Below is a small trained network, with its code and all its weights. Each question gives an input and a class and asks what happens when units are switched off, that is, made to give their printed mean instead of their output.

import numpy as np


def w(rows, s, z=0):
    codes = np.array(rows[::2]) - 128.0
    scale = np.full(codes.shape[1], s)
    scale[-1] = z or s
    return codes * scale


def norm(h):
    return h / np.sqrt((h * h).mean(-1, keepdims=True) + 1e-5)


def f(y):
    return np.maximum(y, 0)


def log_softmax(a):
    a = a - a.max(-1, keepdims=True)
    return a - np.log(np.exp(a).sum(-1, keepdims=True))


def net(x, mask):
    res = np.array(x, float).reshape(1, 5) / 4 @ E
    u = 0
    for l in range(2):
        y = f(norm(res) @ A[l][:, :-1].T + A[l][:, -1])
        res = res + np.where(mask[u : u + 8], y, B[l][:, -1]) @ B[l][:, :-1]
        u += 8
    return log_softmax(norm(res)[-1] @ U[:, :-1].T + U[:, -1])


A, B = {}, {}
E = w([
[129,118,115,131,135,122,132],'x0',
[131,199,39,66,109,172,135],'x1',
[128,126,125,125,129,122,129],'x2',
[123,124,132,121,126,132,130],'x3',
[207,151,146,82,134,131,253],'x4',
],0.0033)
A[0] = w([
[95,156,97,98,164,147,101,62],'0.n1',
[165,120,151,151,136,130,177,88],'0.n2',
[59,192,58,124,137,150,65,3],'0.n3',
[105,152,136,165,148,92,84,116],'0.n4',
[59,74,147,194,101,107,4,111],'0.n5',
[126,156,52,104,101,163,126,148],'0.n6',
[117,127,187,137,64,151,97,106],'0.n7',
[105,156,93,121,134,123,44,146],'0.n8',
],0.0046,0.0028)
B[0] = w([
[117,101,141,170,92,143,100,152],'0.n1',
[109,109,108,183,69,131,143,155],'0.n2',
[109,93,145,139,3,166,79,185],'0.n3',
[125,139,131,73,161,153,135,169],'0.n4',
[146,193,61,59,209,147,169,254],'0.n5',
[115,164,102,121,117,179,66,195],'0.n6',
[126,91,93,120,180,92,144,150],'0.n7',
[126,59,176,182,81,134,111,200],'0.n8',
],0.0039,0.0058)
A[1] = w([
[161,98,225,180,82,88,176,21],'1.n1',
[90,80,109,140,253,94,81,77],'1.n2',
[162,159,134,40,224,117,171,139],'1.n3',
[139,74,218,179,74,121,167,6],'1.n4',
[174,109,163,147,109,120,190,117],'1.n5',
[95,184,53,102,216,182,112,169],'1.n6',
[164,199,104,76,101,152,148,103],'1.n7',
[109,103,123,160,56,117,97,53],'1.n8',
],0.0043,0.0016)
B[1] = w([
[151,46,90,100,34,19,84,170],'1.n1',
[93,137,196,160,210,166,245,212],'1.n2',
[40,122,119,173,97,174,4,204],'1.n3',
[188,64,64,105,84,43,152,161],'1.n4',
[112,91,132,126,88,77,42,174],'1.n5',
[175,99,191,151,88,59,162,253],'1.n6',
[168,183,129,124,240,117,195,185],'1.n7',
[55,106,147,149,101,224,58,154],'1.n8',
],0.004,0.0048)
U = w([
[59,84,203,170,236,130,158,252],'0',
[76,129,105,127,47,213,24,146],'1',
[183,30,134,123,52,2,144,106],'2',
[213,246,110,85,144,158,207,2],'3',
],0.0087,0.00073)

Each question gives the input, the list of numbers given to net, and the class t.
The units are the neurons (one row each of A and B). Each row of codes is followed by its name. A weight is (code - 128) times the scale printed after its matrix; where a second scale follows, it is the last column's (A, B and U).
mask holds one flag per neuron, layer by layer. A switched-off neuron (its flag False) gives its mean, the last column of its row in B, instead of its output. The means were averaged over made-up inputs and are rounded, as every weight is.
A unit's drop is (log p(t) with every unit on - log p(t) with that unit switched off) / (log p(t) with every unit on - log p(t) with every unit switched off).
The circuit of an input: a set's keep is (log p(t) with only the set's units on - log p(t) with every unit switched off) / (log p(t) with every unit on - log p(t) with every unit switched off). Starting from the 12 units with the biggest drops (on a tie, the unit counted first), units are removed one at a time, each time the one whose removal leaves the highest keep (on an exact tie, the one counted first), for as long as the keep stays at least 0.8.
units of the circuit, in order: the units of the circuit, biggest drop first
k most important neurons: the k neurons with the biggest drops, biggest first
top k neurons in layer l: the k neurons of layer l with the biggest drops, biggest first
drop of u: that unit's drop, to one decimal
input [7,0,-3,0,-8], class 0: most important neuron	0.n5
input [-7,-3,6,-3,-8], class 0: units of the circuit, in order	0.n5, 1.n2
input [6,0,-5,6,-3], class 0: 2 most important neurons	0.n5, 1.n6
input [7,-1,-2,8,-8], class 0: 2 most important neurons	0.n5, 1.n2
input [-2,0,-1,6,-8], class 0: 4 most important neurons	0.n5, 1.n2, 0.n6, 1.n3
input [7,-1,2,-5,-3], class 0: top 2 neurons in layer 1	1.n3, 1.n6
input [-5,0,-3,4,0], class 0: drop of 0.n7	0.3
input [-8,-1,-8,-5,7], class 2: drop of 0.n5	2.5
input [-7,-2,5,-3,-7], class 0: drop of 0.n5	0.2
input [-1,-1,0,8,-4], class 0: drop of 0.n2	0.0
